Below are the code and all the weights of a small trained network. Each question names an input and a class and asks about switching units off, where a switched-off unit gives its printed mean instead of its output.

import numpy as np


def w(rows, s, z=0):
    codes = np.array(rows[::2]) - 128.0
    scale = np.full(codes.shape[1], s)
    scale[-1] = z or s
    return codes * scale


def f(y):
    return y / 2 * (1 + np.tanh(0.7978845608 * (y + 0.044715 * y**3)))


def log_softmax(a):
    a = a - a.max(-1, keepdims=True)
    return a - np.log(np.exp(a).sum(-1, keepdims=True))


def net(x, mask):
    res = np.array(x, float).reshape(1, 3) / 4 @ E
    y = f(res @ A[0][:, :-1].T + A[0][:, -1])
    res = res + np.where(mask, y, B[0][:, -1]) @ B[0][:, :-1]
    return log_softmax(res[-1] @ U[:, :-1].T + U[:, -1])


A, B = {}, {}
E = w([
[132,2,147,98],'x0',
[123,146,9,45],'x1',
[73,105,58,234],'x2',
],0.0082)
A[0] = w([
[116,6,109,94,95],'N1',
[108,115,33,110,110],'N2',
[120,117,202,177,92],'N3',
[103,89,43,223,87],'N4',
[118,121,111,129,254],'N5',
[120,188,126,148,81],'N6',
[140,160,184,27,82],'N7',
[137,131,77,56,98],'N8',
[128,124,170,171,99],'N9',
[121,232,107,140,110],'N10',
],0.026,0.016)
B[0] = w([
[128,45,22,133,225],'N1',
[87,156,158,211,217],'N2',
[84,167,130,206,200],'N3',
[85,70,224,55,232],'N4',
[253,230,131,89,251],'N5',
[101,50,88,146,159],'N6',
[106,74,221,67,213],'N7',
[80,170,152,208,203],'N8',
[109,128,149,191,172],'N9',
[136,59,40,136,214],'N10',
],0.047,0.016)
U = w([
[118,112,192,111,254],'0',
[112,177,144,244,63],'1',
[152,87,50,159,28],'2',
[209,197,127,127,217],'3',
[47,218,83,56,18],'4',
[57,213,87,66,17],'5',
[19,209,89,46,13],'6',
],0.011,0.0072)

Each question gives the input, the list of numbers given to net, and the class t.
The units are the neurons (one row each of A and B). Each row of codes is followed by its name. A weight is (code - 128) times the scale printed after its matrix; where a second scale follows, it is the last column's (A, B and U).
mask holds one flag per neuron, in row order. A switched-off neuron (its flag False) gives its mean, the last column of its row in B, instead of its output. The means were averaged over made-up inputs and are rounded, as every weight is.
A unit's drop is (log p(t) with every unit on - log p(t) with that unit switched off) / (log p(t) with every unit on - log p(t) with every unit switched off).
most important unit: the unit with the biggest drop
top k neurons: the k neurons with the biggest drops, biggest first
drop when u is switched off: that unit's drop, to one decimal
input [3,2,5], class 0: most important unit	N4
input [1,3,3], class 3: top 2 neurons	(N7 N5)
input [8,-6,3], class 2: top 2 neurons	(N1 N2)
input [6,2,-5], class 2: top 2 neurons	(N1 N4)
input [8,8,-2], class 1: top 2 neurons	(N8 N2)
input [-6,2,4], class 2: top 2 neurons	(N10 N7)
input [-4,0,5], class 0: top 2 neurons	(N4 N1)
input [5,8,-7], class 1: top 3 neurons	(N8 N4 N2)
input [6,8,5], class 1: top 2 neurons	(N2 N8)
input [6,-7,-6], class 1: top 4 neurons	(N3 N4 N9 N10)
input [-2,1,-2], class 3: top 2 neurons	(N4 N1)
input [-3,2,3], class 3: top 2 neurons	(N1 N7)
input [-8,7,4], class 2: top 2 neurons	(N10 N6)
input [-2,3,2], class 3: most important unit	N3
input [6,-6,-5], class 1: top 2 neurons	(N3 N4)
input [-3,-3,-1], class 3: top 2 neurons	(N1 N2)
input [1,3,1], class 3: drop when N3 is switched off	0.5
input [3,3,5], class 0: drop when N10 is switched off	0.0
input [1,-8,8], class 0: drop when N2 is switched off	0.9
input [5,6,3], class 1: drop when N8 is switched off	1.0
input [-8,0,-4], class 2: most important unit	N10
